Here is a tiny trained network, its code and every weight. The questions are about switching its units off for an input and a class, where a switched-off unit gives its printed mean instead of its output.

import numpy as np


def w(rows, s, z=0):
    codes = np.array(rows[::2]) - 128.0
    scale = np.full(codes.shape[1], s)
    scale[-1] = z or s
    return codes * scale


def norm(h):
    return h / np.sqrt((h * h).mean(-1, keepdims=True) + 1e-5)


def f(y):
    return np.maximum(y, 0)


def log_softmax(a):
    a = a - a.max(-1, keepdims=True)
    return a - np.log(np.exp(a).sum(-1, keepdims=True))


def net(x, mask):
    res = np.array(x, float).reshape(1, 4) / 4 @ E
    u = 0
    for l in range(3):
        y = f(norm(res) @ A[l][:, :-1].T + A[l][:, -1])
        res = res + np.where(mask[u : u + 8], y, B[l][:, -1]) @ B[l][:, :-1]
        u += 8
    return log_softmax(norm(res)[-1] @ U[:, :-1].T + U[:, -1])


A, B = {}, {}
E = w([
[71,94,134,122,2,145],'x0',
[92,160,62,66,166,163],'x1',
[127,129,128,129,127,128],'x2',
[174,180,183,39,135,133],'x3',
],0.0082)
A[0] = w([
[198,48,147,134,114,130,195],'0.n0',
[68,62,110,181,97,110,100],'0.n1',
[176,70,168,106,78,114,13],'0.n2',
[197,133,161,233,180,99,35],'0.n3',
[91,129,82,164,185,109,2],'0.n4',
[105,134,254,76,125,124,216],'0.n5',
[190,133,176,148,134,144,2],'0.n6',
[145,93,111,109,187,137,48],'0.n7',
],0.0073,0.0037)
B[0] = w([
[148,109,142,194,121,43,211],'0.n0',
[66,154,60,145,149,81,236],'0.n1',
[120,143,179,104,54,128,164],'0.n2',
[174,139,46,155,138,118,207],'0.n3',
[61,166,61,155,254,166,165],'0.n4',
[159,146,66,130,126,198,255],'0.n5',
[174,122,57,94,116,234,149],'0.n6',
[108,91,78,149,112,220,158],'0.n7',
],0.0074,0.0046)
A[1] = w([
[146,149,168,62,45,134,76],'1.n0',
[143,153,113,133,206,130,3],'1.n1',
[54,81,117,174,113,134,130],'1.n2',
[245,157,184,149,132,98,73],'1.n3',
[129,103,92,203,90,110,237],'1.n4',
[159,140,231,115,93,120,46],'1.n5',
[180,145,149,74,178,117,138],'1.n6',
[138,140,179,67,94,123,80],'1.n7',
],0.012,0.0025)
B[1] = w([
[155,64,197,155,219,32,197],'1.n0',
[83,152,219,170,143,147,200],'1.n1',
[171,131,103,89,41,177,221],'1.n2',
[126,167,32,111,73,122,198],'1.n3',
[129,131,254,140,153,124,255],'1.n4',
[214,123,93,39,156,97,157],'1.n5',
[71,181,144,135,28,155,195],'1.n6',
[81,62,117,135,218,106,163],'1.n7',
],0.0089,0.0079)
A[2] = w([
[157,200,78,137,171,121,68],'2.n0',
[77,92,134,110,220,162,77],'2.n1',
[67,37,195,88,176,157,123],'2.n2',
[130,141,1,119,65,153,90],'2.n3',
[56,52,128,73,100,135,56],'2.n4',
[137,137,97,244,206,131,105],'2.n5',
[171,153,122,216,201,87,72],'2.n6',
[116,149,146,98,116,187,4],'2.n7',
],0.0097,0.004)
B[2] = w([
[54,81,119,134,97,153,195],'2.n0',
[37,84,80,216,110,189,208],'2.n1',
[120,142,35,177,170,136,203],'2.n2',
[219,162,58,78,65,124,215],'2.n3',
[187,180,66,120,236,132,188],'2.n4',
[168,59,101,90,175,63,254],'2.n5',
[214,111,163,1,104,83,231],'2.n6',
[118,138,231,137,145,113,163],'2.n7',
],0.0089,0.0049)
U = w([
[205,64,185,91,197,45,210],'0',
[198,176,35,79,61,179,136],'1',
[70,56,48,158,251,183,163],'2',
[25,220,250,69,187,204,2],'3',
[106,71,200,197,54,157,108],'4',
],0.013,0.0039)

Each question gives the input, the list of numbers given to net, and the class t.
The units are the neurons (one row each of A and B). Each row of codes is followed by its name. A weight is (code - 128) times the scale printed after its matrix; where a second scale follows, it is the last column's (A, B and U).
mask holds one flag per neuron, layer by layer. A switched-off neuron (its flag False) gives its mean, the last column of its row in B, instead of its output. The means were averaged over made-up inputs and are rounded, as every weight is.
A unit's drop is (log p(t) with every unit on - log p(t) with that unit switched off) / (log p(t) with every unit on - log p(t) with every unit switched off).
The circuit of an input: a set's keep is (log p(t) with only the set's units on - log p(t) with every unit switched off) / (log p(t) with every unit on - log p(t) with every unit switched off). Starting from the 12 units with the biggest drops (on a tie, the unit counted first), units are removed one at a time, each time the one whose removal leaves the highest keep (on an exact tie, the one counted first), for as long as the keep stays at least 0.8.
units of the circuit, in order: the units of the circuit, biggest drop first
most important unit: the unit with the biggest drop
k most important neurons: the k neurons with the biggest drops, biggest first
k most important neurons of layer l: the k neurons of layer l with the biggest drops, biggest first
drop of u: that unit's drop, to one decimal
input [1,6,-3,2], class 2: units of the circuit, in order : 1.n2, 2.n1
input [0,-1,-2,5], class 1: most important unit : 0.n5
input [5,1,-6,8], class 2: 3 most important neurons : 1.n7, 2.n2, 0.n5
input [2,8,-4,-7], class 1: 2 most important neurons : 1.n2, 2.n3
input [6,-1,4,6], class 0: 2 most important neurons : 1.n0, 1.n5
input [-4,0,-1,4], class 1: 2 most important neurons : 1.n4, 1.n3
input [0,-1,2,-6], class 0: 3 most important neurons : 1.n6, 1.n4, 0.n1
input [1,8,0,-4], class 1: 4 most important neurons of layer 1 : 1.n0, 1.n4, 1.n2, 1.n7
input [0,7,1,3], class 3: 3 most important neurons : 1.n6, 1.n3, 1.n2
input [8,4,-5,1], class 2: 2 most important neurons of layer 1 : 1.n0, 1.n3
input [1,7,-4,-3], class 1: 2 most important neurons of layer 1 : 1.n4, 1.n0
input [-8,2,8,7], class 3: 2 most important neurons of layer 1 : 1.n1, 1.n2
input [1,-1,6,-2], class 4: 2 most important neurons of layer 1 : 1.n4, 1.n2
input [-7,-2,-6,-7], class 0: units of the circuit, in order : 2.n6
input [-3,-7,0,1], class 1: 2 most important neurons : 1.n3, 1.n0
input [0,2,0,0], class 2: 2 most important neurons : 1.n3, 1.n2
input [-4,1,-3,8], class 3: 3 most important neurons of layer 1 : 1.n1, 1.n2, 1.n7
input [-6,-1,-5,1], class 1: 2 most important neurons : 1.n3, 1.n0
input [2,4,1,8], class 2: 2 most important neurons : 1.n7, 1.n0
input [-7,4,-3,8], class 3: most important unit : 1.n1
input [3,4,0,8], class 2: 2 most important neurons : 1.n7, 1.n0
input [8,0,-7,4], class 0: 3 most important neurons : 1.n0, 0.n4, 1.n5
input [3,1,-5,3], class 2: 2 most important neurons of layer 0 : 0.n5, 0.n0
input [1,1,-8,3], class 2: drop of 0.n6 : 0.1
input [-7,4,-2,4], class 3: drop of 0.n0 : 0.0
input [-2,7,6,8], class 3: drop of 1.n6 : 0.7
input [-6,-8,8,3], class 1: units of the circuit, in order : 1.n3
input [6,6,0,-7], class 1: drop of 1.n2 : 0.5
